Each row is followed by its group and then its class within the group.
[-2 32  1 -1 -7  5 -2 -6  3 -1 22 -2 -5 -7 -1 -4 -3  1 10  0 -5 -6  0 -2
  6  5 24  0  1 -1] : Zr/<10>
[ -2  27  15   0  -8   1  -3  -3  -9  -1  26 -11  -9  18  11  -7  -4   5
   8  -1 -10 -11  14   2   1   5   9   1 -11   0] : ZP/<15>
[ -4  16  -1   4 -17  -3   2   0 -17   3  18 -12  -8 -12   6   0  -2  15
  45   0 -17   6  -3  -1 -11   5  12  -4   1   0] : Zf/<14>
[  2  36  -3   1 -10  -2   2  -9 -20   1  31 -12 -10  -5   9  -6  -6   4
   0  -2 -12  -2  -1  -4  24   3   9   2  -6   3] : Zr/<30>
[ -3  15  -2   3 -11   0   4  -3 -11  -1  13 -10  -6  -7  12  -6  -6   3
  26  -2  13   3   9   2 -13   6   7  -2  -4   1] : Zf/<14>
[  5  25  18  -3 -15  14   0  -3  -3   1  20 -12   0   1   1  -3  -2   8
  11   1 -30 -15   9  -3   3   4  13  -1  -9  -1] : ZP/<20>
[  0  36  14   0 -13   6   1  -7  -7  -2   7 -11  -7  -1   8  -5  -1   4
   6   2 -12 -21  10  -2   3   5  12   1 -14  -2] : ZP/<20>
[-12  41  -5   1 -16  -7   2  -7 -28   0  34 -13 -12 -12   9  -3   4  10
  30   2   5   9  -3  -2  -4   6  14  -8  -1   3] : Zf/<29>
[ -2  20  -4   3 -12  -8   3  -6  -7  -1  18  -2  -6 -15   8 -11  -5   5
  39   2   4   5   6   3  -9   3  12  -1  -1  -2] : Zf/<29>
[ -2   1 -29   0   0  -3   1  -3  -4   0  19   5  -8  -1  -1  -4  -6   5
   5   2   6   3  -4   2  14   1  15   0  -2   3] : FP/<9>
[ -3  39  16  -1 -16   0  -2  -6 -18  -8  31 -17  -9  -1   5  -6  -7   8
  11  -3 -20 -12   6   1   2   4  12   0 -13  -2] : ZP/<15>
[  1  26  12   1 -15   1   4  -3  -3   0  31 -10 -10   5   2  -6  -3   8
   3  -2 -17 -13   2  -4  -2   5  12   3  -9   1] : ZP/<20>
[  0  30   5  -1  -9   2  -1  -3  -3  -3  27  -9  -7   1   5  -5  -6   7
   6   1  -5  -9   8   0  -2   6  11  -1 -11  -3] : ZP/<15>
[  3 -18 -30  -4   5   3   1  -1  10  -5   7   7  -4   1  -2 -11  -3   1
   1   2  12   0   8   5   0  -2  15   3  -1  -3] : FP/<9>
[ -4  23  -3   2 -13   1  -2   1  -8  -1  14  -7  -4 -12   9   6  -2   6
  39   0  -6   4   6   0 -10   4   7  -3   1  -2] : Zf/<29>
[  0  31  15  -5 -15   0   2  -4 -17   2  38 -18 -11   0   2  -5  -4  11
  10   0 -16  -7  16  -2  -2   4  13   2  -7  -3] : ZP/<6>
[  1   7 -14  -3  -6  -1  -1  -5  -1  -1  31   5 -11   1   0  -5  -8   5
   2  -1  -2  -1  -2   1  10   4  14   0  -6   2] : FP/<19>
[ -4  36   1  -2 -18   1  -5  -5 -11   2  30  -6 -11  -5   3  -4  -5   8
  14   1 -23  -3  -3  -4  19   4  18   1  -3  -1] : Zr/<30>
[  1  20 -16   2  -6  -2   1  -6  -8  -3  23  -4  -6  -6   9  -9  -5   2
  26   0  15   4   8   4  -8   2   7  -1  -4  -3] : Zf/<29>
[ 1 22 -3 -3 -6  5 -1 -4  4  0 19  0 -4 -6  5 -3 -5  0  9  0 -7 -5  8  2
  7  5 12 -4 -1  4] : Zr/<10>
[ -1  38  18  -1 -18   6   0  -3   3  -5  38 -15 -11   0   4  -8  -4   9
  18  -2 -22 -17  13  -3   1   6  19   0 -11  -1] : ZP/<20>
[  0  28  -3   3 -12   1  -1  -1  -1   1  18  -6  -5 -12   5  -5  -4  15
  39   0   2   3  -2   0 -12   5  17  -2  -7  -2] : Zf/<29>
[ -3   6 -23  -4 -14  -3  -6  -3 -11   5  30   0 -11 -11   0  -5  -8  11
  22   3 -21   5 -14  -4  14   2  17   4  -9  -1] : FP/<9>
[  0  28  -1   1 -14   1   1  -2 -10   1  22  -9  -8 -11   7  -6  -2   8
  36   2  -9   1   0  -2 -13   2  14   0   1  -3] : Zf/<29>
[ -1  29   9  -2 -12   7  -1  -2  -1   2  21 -13 -17  -4   0  -7  -4   4
  17  -1 -15 -10  10   3  -2   1  11   1 -11  -2] : ZP/<6>
[  1   5 -31  -7   8   3  -5  -8   7  -5  27   7  -8  -1   1 -11  -8   2
  10   3  20   2   8   7   6   0  20   4   0  -2] : FP/<9>
[  1  27   1  -3 -10   2  -1  -6  -2   0  24  -5  -4  -3   1  -6  -5   3
   3   5 -12  -6  -1  -3  12   5  13   1  -6   0] : Zr/<4>
[-4 41 -1 -6 -8  4 -3 -9  4 -2 33 -1 -7 -7 -1 -2 -4  2  2  1 -9 -5 -5 -5
 19  6 19  1 -1  1] : Zr/<30>
[  1  18 -17  -5  -2  -5  -1  -7 -21   1  44  -1 -18  -4   2  -7  -9   9
  18   0  -5   5  -6  -7  10  -2  11   4  -3  -1] : FP/<7>
[  2  27   9  -1  -6   4  -6  -1   2   0  28  -9  -8   1   7  -4  -5  -1
  11   2  -4 -10  14   3  -7   5  12   0 -11  -2] : ZP/<6>
[ -5  22  12  -1 -11   5  -2  -3   1   2   5 -10  -1  -1   3   0  -2   3
   9   0 -31 -10   1  -4  17   1  14   0  -2  -1] : Zr/<4>
[ -1  18  -2   2 -11 -10 -12  -6 -29   1  22  -6  -9  -8   5  -2  -3   8
  12   2  -6   5 -13  -5   5   1   1  -1   0   7] : Zf/<29>
[ -2  22 -14   0  -9   0  -3   0  -2  -2  16   1  -8 -12   3  -2  -5  -1
  26   0  13   9   6   2  -9   4  13  -2   3  -4] : Zf/<18>
[ -1  34   9  -6  -7   2   0  -7 -10  -2  37 -11 -11  -4   9  -4  -5   5
   8   8 -10 -12  13   1   7   3  16   0 -20  -2] : ZP/<6>
[ -4  43   0  -4 -11  -1  -1  -7 -13  -4  34  -7 -12  -1   7  -5  -6  -1
  -3  -1  -6  -3  -4  -4  19   3  14   1  -7   1] : Zr/<4>
[ -3  37   6  -4 -14   1  -4  -8 -10   5  36  -9 -10   0   3  -6  -5   6
   0   0 -24 -10  -4  -5  19   3  13   2  -6   1] : Zr/<4>
[  1  32  14   4 -11  -1   0  -6 -12  -4  32  -9  -8   1   6  -7  -6   5
  11   2  -9 -11   4   1  -3   5  10   2 -10  -2] : ZP/<15>
[  1  29  13  -1  -8   4   0   0   2  -3  27 -11  -8   2   2  -6   0   6
   8   2  -9 -16   9   0   0   7  11   0 -10  -2] : ZP/<20>
[  2  37  15  -1 -17   4  -2  -6 -13   2  40 -13 -15   3   5  -4  -3  10
  12   0 -22 -13   7  -3   4   5  10   2 -13  -1] : ZP/<15>
[ -2  43   2  -5 -11  -1  -5  -7  -9  -2  31  -5 -11  -9   5  -7  -4   2
  16  -1  -9  -4  -1  -3  15   5  16  -1  -2   2] : Zr/<10>
[  1  36  13  -2 -14  -1   0  -8 -15  -3  35 -16 -13  -1   9  -5  -5   5
  17  -1 -11 -14  13   4   0   5  13   1 -15  -4] : ZP/<20>
[ -3  15  -8   4 -14  -2  -1   4 -15   3  21  -6 -13 -11   6  -8  -6   7
  41   1   3   4   6   3 -12   1  11  -4  -5  -2] : Zf/<18>
[  0  12 -18  -5  -8  -3   1  -3  -5   1  29   1 -10  -2   3  -4  -6   7
  14   2  -7   2  -1   0   9   2  16   3  -1  -3] : FP/<19>
[ -1  36   7   0  -8   6  -1  -6  -8  -1  35 -11  -9   3   2  -7  -4   4
   3   1   2 -10   7   0   5   7   8   2 -11   1] : ZP/<20>
[  2  23  -8   1 -17  -2  -3  -4 -13  -3  27  -2 -10 -11   6  -7  -4   5
  38   2  14  10   6   4 -13   3  10  -2   0  -2] : Zf/<18>

Each row is followed by its group and then its class within the group.
[ 0 -6 10  7 -6  5 -5 -1  3  3  8 -3  5 -2  0  3  3 -1 -2  5 -8 -1 -6 -1
 -1 -2 -4  2 -2 -1] : Bs/(24)
[ -2  -6   2   2  -4   0  -2  -1   5  -8  -2   5   6  -1   3  -1   5   6
   4   7  -4   1 -16  -3  -4  -1   0   6   2   1] : Bs/(25)
[-3 -6 17  7 -3  4 -5 -1 -5  4 12 -2  6  0  3 11  4  2 -6 -3 -3 -2  5 -2
  2 -3  2 21 -4 -1] : Bs/(24)
[ -2  -6   0  -3  -2   0  -4   4   3 -10  -5   4   9   3   0  -1   3   1
   2   8  -2   3  -9  -2  -9   0   2  -3  -3   0] : Bs/(25)
[  3   6  -3  -5   1   3   0  -4   5  -1  11  -1   4 -10  -5  -9   0  -4
   1  -4  -4   1  -1  -4   7   2   9 -15  -3  -9] : QS/(26)
[ 2 -7  9  4 -3  3 -3  2  7 -5  2 -2  6  0 -1  5  2  0  8  1 -6  2 -4 -1
  0 -4  3  9 -5 -1] : Bs/(24)
[  2  -6  -1   4  -3  -3  -5  -2   4  -5  -2   3   1   3  -1  -1   4   3
   4   0  -5   2 -11   0  -1   6   1   0  -1   0] : Bs/(25)
[-1  0  4  1 -6  0 -4  1  6 -7  2 -4  5 -2  1  2  2  3  0  5 -3  1 -8  0
 -5  4  0 -2 -2  0] : Bs/(24)
[ 0 -5  8  5  1  2 -4  0  2 -2 10  0  3  0  2  7  2  0  1  1 -4 -1 -5  0
  0 -1  4  4 -1 -1] : Bs/(24)
[ 2 -2  3  0 -1  3 -2 -3  1  1  8 -1  6 -4 -3  2  1 -5 -1 -4 -4  4  4 -2
  8 -1  1 -4 -5 -2] : QS/(22)
[-4 -2  9  3 -3  3 -7  5  1 -3 12 -4  7 -1  0  5  4 -1 -6  5 -5 -1 -2 -2
 -5  0  1  7 -2 -3] : Bs/(24)
[ 2 -4 12  8  2  3 -6  0  2 -4 15 -1  2 -1  3  8  2 -1 -3  3 -8 -1 -1  1
  4 -4  2 14 -4 -1] : Bs/(24)
[  4 -14   5  -1  -3   0   3   0   8  -1  -4   2   2  -4  -4  -4   0  -2
   0  -5  15  10   2  -3   5  -3   3  -9  -7  -1] : QS/(26)
[ 1 -5  5 -2  0  3  1  4 -2  2  2 -5  0  0 -4 -2  0 -4 -4  2  1  4  8 -2
  4 -4  1 -4 -2 -8] : QS/(22)
[-2 -5  5  7 -2  1 -4  0  6 -3  8 -2 -4 -6  3 -2 -1  0  3  0 -4 -4 -9  0
  4  0  2  8 -1 -4] : Bs/(24)
[ 5 -2 -4 -4  0  2 -1 -4  2  2  3 -2  4 -1 -4 -1 -1 -3 -1  1 -2 -7  6 -3
  6 -3  2 -6 -5 -4] : QS/(22)
[ -1  -7   0   4  -6  -2  -3   0   5  -7  -1   3   3  -9   1  -1   4   1
   5   2  -6   2 -11  -5  -3   2   5  -2  -2  -4] : Bs/(25)
[-1 -5 10  4 -4  4 -7  1  1 -2  6 -6  8 -3 -1  5  3 -3  3  1 -7  2  1 -3
 -1 -4  3  5 -1 -2] : Bs/(24)

Each row is followed by its group and then its class within the group.
[ -7  -4  27   3   8   1 -12   7  18   0   5 -12  -3   5 -10  -8   2   1
 -13  -1   4   3  -2   7   3  12  -8  -1  13   2] : (15)/Ng
[-23   4   3   0   6  -3   7   5   5 -11  14  15  -8   1   4   3  -2  -1
  -3 -13   1   4   1  -5   5   6   0  -5  24  -8] : (9)/Hn
[  5  -2   7  -1 -19  -3  -4  -4   4   0   6 -57   1   1   2  -1  -6   7
   4  10   3  -2  -9   6   2  -9   0  12  31  -2] : (17)/RP
[-44  -7  25  -3  -4   4  -1   7 -32 -26   2   3 -14   3  -5   4 -12   0
  -6 -10   3 -21  -3   2  13 -14   1 -46   6 -12] : (15)/Ng
[-25  -4  20   3 -10   1   1   8   5   3  -5   8  -4   0  -1  -7   2   1
 -11   4   4   5   1  -7   6  -1  -7   0  -6   0] : (15)/ZD
[ -5   7 -22   1  16   9   6   0  -2  -7   5  34  -3   8  11   9   6   2
  -8  -6   9  11   1 -11   4  11   3  -5 -24  -1] : (9)/Hn
[-21 -11  23   0   9  -5  -3  -4  -3   6  -2  37  -7   7  -6   3  -2  -1
  -5  -6   0 -11   3   2   7   7 -11 -11 -27  -7] : (15)/Ng
[ -7  21 -29  -1  10   2   6  -2  -7   0   0   9  -3   8  12   2  -3   6
   6   4  -2   4   0   0   2   6   6  -4 -21   7] : (9)/Jt
[-15   8  -4 -25   4  12   2  -2  -3   5   4   7  -5  -3   3  19  19  -1
 -12   0  -6  20   2  -4   0  11  -2 -14  -1   3] : (9)/Hn
[ -3  -8  27  -2   7  -2   2   2  -3  -4  18  -4 -16  22  -1   4   0   1
  10   0  12   1   5   5   2   9  -1   2   6  -1] : (19)/Pq
[-20  -9  25  -1   5  -5   6   1   0  -3   9  12 -18   5   0   2  -4   1
   0  -4   0 -11  -2   8   9   2   2  -6  -1  -2] : (15)/Ng
[-26 -11  15  -3  -7   5  -2   6  -3  15  -6  26   0   0   1  -2  -5  -7
   0  -5  -2 -10   8   2  13 -12   9  -1 -19 -14] : (17)/RP
[ 11 -15   0  -4  -1 -11  -1  -5  -1  12   3  26  -4   0   9  -4   7  -3
  -7   4   2  13   4   1  -7  15   3  -1 -14  -9] : (19)/Mm
[10 -4  6 -6 -3  4 -3 -1  2  0  6 -9 -2  5 10  0 -4 -4 12  3  1 -5  0  5
 -9 -9  7  4  4  5] : (17)/RP
[ -2  -2   2   9  -5  -3  -2  -1   1   6  -1  13   4  -2   0   5  -9  -7
   1  -2   7   0  -9 -15   4  -5   3  -1 -11  -2] : (17)/RP
